Below are the code and all the weights of a small trained network. Each question names an input and a target symbol and asks about switching units off, where a switched-off unit gives its printed mean instead of its output.

import numpy as np


def w(rows, s, z=0):
    codes = np.array(rows[::2]) - 128.0
    scale = np.full(codes.shape[1], s)
    scale[-1] = z or s
    return codes * scale


def f(y):
    return y / 2 * (1 + np.tanh(0.7978845608 * (y + 0.044715 * y**3)))


def softmax(a):
    e = np.exp(a - a.max(-1, keepdims=True))
    return e / e.sum(-1, keepdims=True)


def log_softmax(a):
    a = a - a.max(-1, keepdims=True)
    return a - np.log(np.exp(a).sum(-1, keepdims=True))


def net(x, mask):
    ids = ['Ξαβγζημτφψ'.index(c) for c in x.split()]
    T = len(ids)
    res = E[ids] + P[:T]
    u = 0
    for l in range(2):
        q, k, v = (res @ M[l].T for M in (Q, K, V))
        z = softmax(np.where(np.tri(T) > 0, q @ k.T / 3**0.5, -1e9)) @ v
        res = res + np.where(mask[u], z, O[l][:, -1]) @ O[l][:, :-1]
        u += 1
        y = f(res @ A[l][:, :-1].T + A[l][:, -1])
        res = res + np.where(mask[u : u + 16], y, B[l][:, -1]) @ B[l][:, :-1]
        u += 16
    return log_softmax(res[-1] @ U[:, :-1].T + U[:, -1])


Q, K, V, O, A, B = {}, {}, {}, {}, {}, {}
E = w([
[108,148,125],'Ξ',
[179,73,120],'α',
[84,102,78],'β',
[177,173,123],'γ',
[79,125,116],'ζ',
[105,178,122],'η',
[60,110,94],'μ',
[161,5,175],'τ',
[137,130,156],'φ',
[95,141,121],'ψ',
],0.018)
P = w([
[211,119,204],'0',
[179,106,2],'1',
[127,173,188],'2',
[21,57,181],'3',
[224,135,67],'4',
[70,215,146],'5',
[44,83,144],'6',
[218,133,89],'7',
],0.011)
Q[0] = w([
[204,1,146],'L0H0',
[108,179,188],'L0H0',
[110,101,176],'L0H0',
],0.011)
K[0] = w([
[179,63,205],'L0H0',
[95,253,232],'L0H0',
[105,123,202],'L0H0',
],0.0069)
V[0] = w([
[202,1,28],'L0H0',
[227,114,83],'L0H0',
[160,248,83],'L0H0',
],0.0073)
O[0] = w([
[90,217,22,253],'L0H0',
[96,172,42,170],'L0H0',
[177,233,253,17],'L0H0',
],0.0052,0.0018)
A[0] = w([
[200,183,174,131],'L0N0',
[86,87,7,140],'L0N1',
[2,177,65,193],'L0N2',
[108,163,219,78],'L0N3',
[171,75,167,149],'L0N4',
[112,109,30,139],'L0N5',
[223,162,154,174],'L0N6',
[23,51,118,161],'L0N7',
[166,87,113,162],'L0N8',
[74,126,181,155],'L0N9',
[141,129,93,88],'L0N10',
[190,177,36,8],'L0N11',
[27,32,148,131],'L0N12',
[21,167,149,178],'L0N13',
[202,76,132,183],'L0N14',
[119,204,14,253],'L0N15',
],0.0095,0.0063)
B[0] = w([
[37,175,212,166],'L0N0',
[69,164,184,239],'L0N1',
[175,168,46,217],'L0N2',
[57,3,143,157],'L0N3',
[105,55,33,143],'L0N4',
[82,181,184,208],'L0N5',
[49,255,149,172],'L0N6',
[236,96,209,219],'L0N7',
[82,164,47,155],'L0N8',
[117,10,106,166],'L0N9',
[124,126,146,131],'L0N10',
[51,103,45,166],'L0N11',
[173,111,156,208],'L0N12',
[133,20,83,185],'L0N13',
[137,183,14,161],'L0N14',
[217,171,163,254],'L0N15',
],0.0056,0.0092)
Q[1] = w([
[226,253,28],'L1H0',
[178,147,66],'L1H0',
[243,48,176],'L1H0',
],0.0072)
K[1] = w([
[254,138,170],'L1H0',
[243,98,117],'L1H0',
[77,32,100],'L1H0',
],0.0068)
V[1] = w([
[249,125,54],'L1H0',
[3,57,143],'L1H0',
[134,30,220],'L1H0',
],0.0048)
O[1] = w([
[109,152,2,16],'L1H0',
[114,79,171,23],'L1H0',
[174,52,111,9],'L1H0',
],0.0089,0.0012)
A[1] = w([
[43,2,108,171],'L1N0',
[31,145,59,154],'L1N1',
[189,161,191,102],'L1N2',
[141,45,120,228],'L1N3',
[213,32,101,41],'L1N4',
[106,176,42,163],'L1N5',
[107,186,155,50],'L1N6',
[104,171,216,80],'L1N7',
[209,141,85,137],'L1N8',
[156,93,84,139],'L1N9',
[79,145,115,116],'L1N10',
[202,139,166,124],'L1N11',
[86,83,51,91],'L1N12',
[245,162,79,193],'L1N13',
[125,177,154,81],'L1N14',
[119,126,208,255],'L1N15',
],0.0099,0.0065)
B[1] = w([
[175,203,94,250],'L1N0',
[109,146,189,191],'L1N1',
[161,1,91,153],'L1N2',
[125,186,66,237],'L1N3',
[82,111,193,210],'L1N4',
[162,153,211,245],'L1N5',
[118,60,57,174],'L1N6',
[206,68,68,175],'L1N7',
[149,67,175,172],'L1N8',
[166,164,65,152],'L1N9',
[78,53,170,147],'L1N10',
[61,68,130,147],'L1N11',
[241,83,134,137],'L1N12',
[172,99,185,220],'L1N13',
[116,41,53,167],'L1N14',
[50,144,84,227],'L1N15',
],0.0073,0.013)
U = w([
[26,161,114,111],'Ξ',
[147,214,195,166],'α',
[232,118,183,147],'β',
[118,110,2,3],'γ',
[114,204,30,229],'ζ',
[74,22,244,111],'η',
[172,142,63,68],'μ',
[249,101,81,166],'τ',
[33,160,115,108],'φ',
[27,200,72,127],'ψ',
],0.0092,0.0043)

Each question gives the input, a string of symbols that net reads in full, and the target symbol t.
The units are the heads (3 rows each of Q, K, V and O) and the neurons (one row each of A and B). Each row of codes is followed by its name. A weight is (code - 128) times the scale printed after its matrix; where a second scale follows, it is the last column's (O, A, B and U).
mask holds one flag per unit, layer by layer, with each layer's heads first. A switched-off unit (its flag False) gives its mean, the last column of its rows in O or B, instead of its output. The means were averaged over made-up inputs and are rounded, as every weight is.
A unit's drop is (log p(t) with every unit on - log p(t) with that unit switched off) / (log p(t) with every unit on - log p(t) with every unit switched off).
The circuit of an input: a set's keep is (log p(t) with only the set's units on - log p(t) with every unit switched off) / (log p(t) with every unit on - log p(t) with every unit switched off). Starting from the 12 units with the biggest drops (on a tie, the unit counted first), units are removed one at a time, each time the one whose removal leaves the highest keep (on an exact tie, the one counted first), for as long as the keep stays at least 0.8.
circuit, biggest first: the units of the circuit, biggest drop first
most important unit: the unit with the biggest drop
k most important neurons: the k neurons with the biggest drops, biggest first
top k neurons in layer l: the k neurons of layer l with the biggest drops, biggest first
input η η η α γ, target α: most important unit : L0N11
input τ η γ, target γ: 2 most important neurons : [L1N7; L0N0]
input ζ τ η τ ζ ζ μ μ, target β: 2 most important neurons : [L0N2; L0N7]
input Ξ τ γ γ φ η ψ, target η: top 3 neurons in layer 0 : [L0N7; L0N3; L0N15]
input φ η η τ ψ φ, target η: circuit, biggest first : [L0H0; L1H0]
input ζ Ξ η τ η, target β: circuit, biggest first : [L1N13; L0N15]
input τ ζ η τ φ η Ξ, target η: circuit, biggest first : [L0H0; L1H0]
input η η η ψ ζ η μ, target η: 2 most important neurons : [L0N7; L1N4]
input ζ η φ η ζ η β, target η: circuit, biggest first : [L1H0; L0H0]
input γ η Ξ β η, target β: circuit, biggest first : [L0N15; L1N13]
input η γ η η, target η: 3 most important neurons : [L0N7; L1N4; L0N12]
input τ η ζ τ γ τ ζ φ, target α: top 3 neurons in layer 0 : [L0N15; L0N1; L0N13]
input β μ φ ζ ζ, target β: circuit, biggest first : [L1N15; L1N3]
input τ β τ γ, target τ: most important unit : L0N6
input γ τ ψ ζ μ η β, target η: top 3 neurons in layer 0 : [L0N7; L0N15; L0N1]
input Ξ β τ, target τ: top 2 neurons in layer 1 : [L1N12; L1N15]
input η τ τ α ψ η φ, target η: top 2 neurons in layer 1 : [L1N4; L1N11]
input φ ζ τ α τ η ζ, target η: circuit, biggest first : [L0H0; L1H0]
input τ β ζ φ η, target α: top 3 neurons in layer 1 : [L1N5; L1N1; L1N7]
input γ ζ η ζ ζ η ζ, target η: top 4 neurons in layer 0 : [L0N7; L0N3; L0N12; L0N0]
input η ζ η Ξ, target η: circuit, biggest first : [L0H0]
input β τ μ φ η, target α: top 3 neurons in layer 0 : [L0N7; L0N11; L0N12]
input η η γ ψ β η τ Ξ, target α: 2 most important neurons : [L0N7; L0N15]
input Ξ Ξ μ β ψ, target α: 2 most important neurons : [L0N7; L1N7]
input η ζ η ζ μ τ, target τ: top 3 neurons in layer 1 : [L1N0; L1N3; L1N9]
input φ μ ζ, target ζ: 2 most important neurons : [L0N15; L1N5]
input α α η μ, target η: circuit, biggest first : [L1H0]
input η ψ η α η η μ τ, target α: 2 most important neurons : [L0N1; L0N5]
